Below are the code and all the weights of a small trained network. Each question names an input and a class and asks about switching units off, where a switched-off unit gives its printed mean instead of its output.

import numpy as np


def w(rows, s, z=0):
    codes = np.array(rows[::2]) - 128.0
    scale = np.full(codes.shape[1], s)
    scale[-1] = z or s
    return codes * scale


def f(y):
    return y / 2 * (1 + np.tanh(0.7978845608 * (y + 0.044715 * y**3)))


def log_softmax(a):
    a = a - a.max(-1, keepdims=True)
    return a - np.log(np.exp(a).sum(-1, keepdims=True))


def net(x, mask):
    res = np.array(x, float).reshape(1, 5) / 4 @ E
    y = f(res @ A[0][:, :-1].T + A[0][:, -1])
    res = res + np.where(mask, y, B[0][:, -1]) @ B[0][:, :-1]
    return log_softmax(res[-1] @ U[:, :-1].T + U[:, -1])


A, B = {}, {}
E = w([
[148,106,58,63,135,150,130,106,128,178],'x0',
[162,122,109,87,189,123,123,8,176,88],'x1',
[145,107,70,143,124,147,64,114,176,235],'x2',
[61,205,179,147,111,171,87,112,140,182],'x3',
[109,97,85,57,68,167,150,123,72,155],'x4',
],0.013)
A[0] = w([
[125,130,129,116,124,136,120,136,132,137,160],'N0',
[85,144,121,88,81,136,124,138,104,187,56],'N1',
[156,136,88,144,174,120,97,26,190,182,27],'N2',
[85,219,252,208,150,123,119,121,139,87,48],'N3',
[157,98,145,160,149,114,139,190,129,56,254],'N4',
[163,142,119,61,186,115,139,4,147,51,111],'N5',
],0.02,0.0018)
B[0] = w([
[113,115,140,131,108,133,121,121,134,154,136],'N0',
[73,118,122,91,125,152,135,136,85,185,186],'N1',
[212,131,119,152,152,102,120,43,178,220,215],'N2',
[20,217,167,163,118,138,105,165,237,89,254],'N3',
[207,123,110,157,123,61,126,180,95,126,193],'N4',
[102,66,135,77,140,181,153,61,77,4,251],'N5',
],0.012,0.034)
U = w([
[188,129,108,165,99,40,136,193,75,132,207],'0',
[133,94,128,66,150,156,161,61,87,88,131],'1',
[83,135,89,62,52,164,123,154,46,255,234],'2',
[92,182,162,158,113,106,102,143,148,134,5],'3',
[196,121,105,131,171,120,97,41,149,212,86],'4',
],0.0086,0.0029)

Each question gives the input, the list of numbers given to net, and the class t.
The units are the neurons (one row each of A and B). Each row of codes is followed by its name. A weight is (code - 128) times the scale printed after its matrix; where a second scale follows, it is the last column's (A, B and U).
mask holds one flag per neuron, in row order. A switched-off neuron (its flag False) gives its mean, the last column of its row in B, instead of its output. The means were averaged over made-up inputs and are rounded, as every weight is.
A unit's drop is (log p(t) with every unit on - log p(t) with that unit switched off) / (log p(t) with every unit on - log p(t) with every unit switched off).
The circuit of an input: a set's keep is (log p(t) with only the set's units on - log p(t) with every unit switched off) / (log p(t) with every unit on - log p(t) with every unit switched off). Starting from all 6 units, units are removed one at a time, each time the one whose removal leaves the highest keep (on an exact tie, the one counted first), for as long as the keep stays at least 0.8.
units of the circuit, in order: the units of the circuit, biggest drop first
most important unit: the unit with the biggest drop
top k neurons: the k neurons with the biggest drops, biggest first
drop of u: that unit's drop, to one decimal
input [-1,1,5,-6,3], class 4: units of the circuit, in order => [N5]
input [2,-2,-3,-5,3], class 0: units of the circuit, in order => [N5 N3]
input [2,-2,-1,-3,3], class 2: units of the circuit, in order => [N5 N3 N2]
input [-5,-5,2,-2,6], class 2: top 2 neurons => [N5 N3]
input [2,-1,7,-5,5], class 2: top 3 neurons => [N1 N5 N4]
input [3,1,-2,7,2], class 2: top 3 neurons => [N5 N3 N1]
input [-3,-6,-8,1,7], class 2: top 2 neurons => [N1 N5]
input [3,4,3,5,8], class 4: top 2 neurons => [N2 N3]
input [-2,-2,-3,-3,2], class 0: top 2 neurons => [N5 N3]
input [-2,3,8,5,8], class 4: top 2 neurons => [N2 N3]
input [-3,-8,0,-4,-5], class 0: drop of N4 => 2.0
input [6,2,-1,3,-8], class 4: drop of N3 => 0.0
input [-2,-6,-4,-2,3], class 0: drop of N5 => 0.1
input [7,-2,6,8,-8], class 4: most important unit => N2
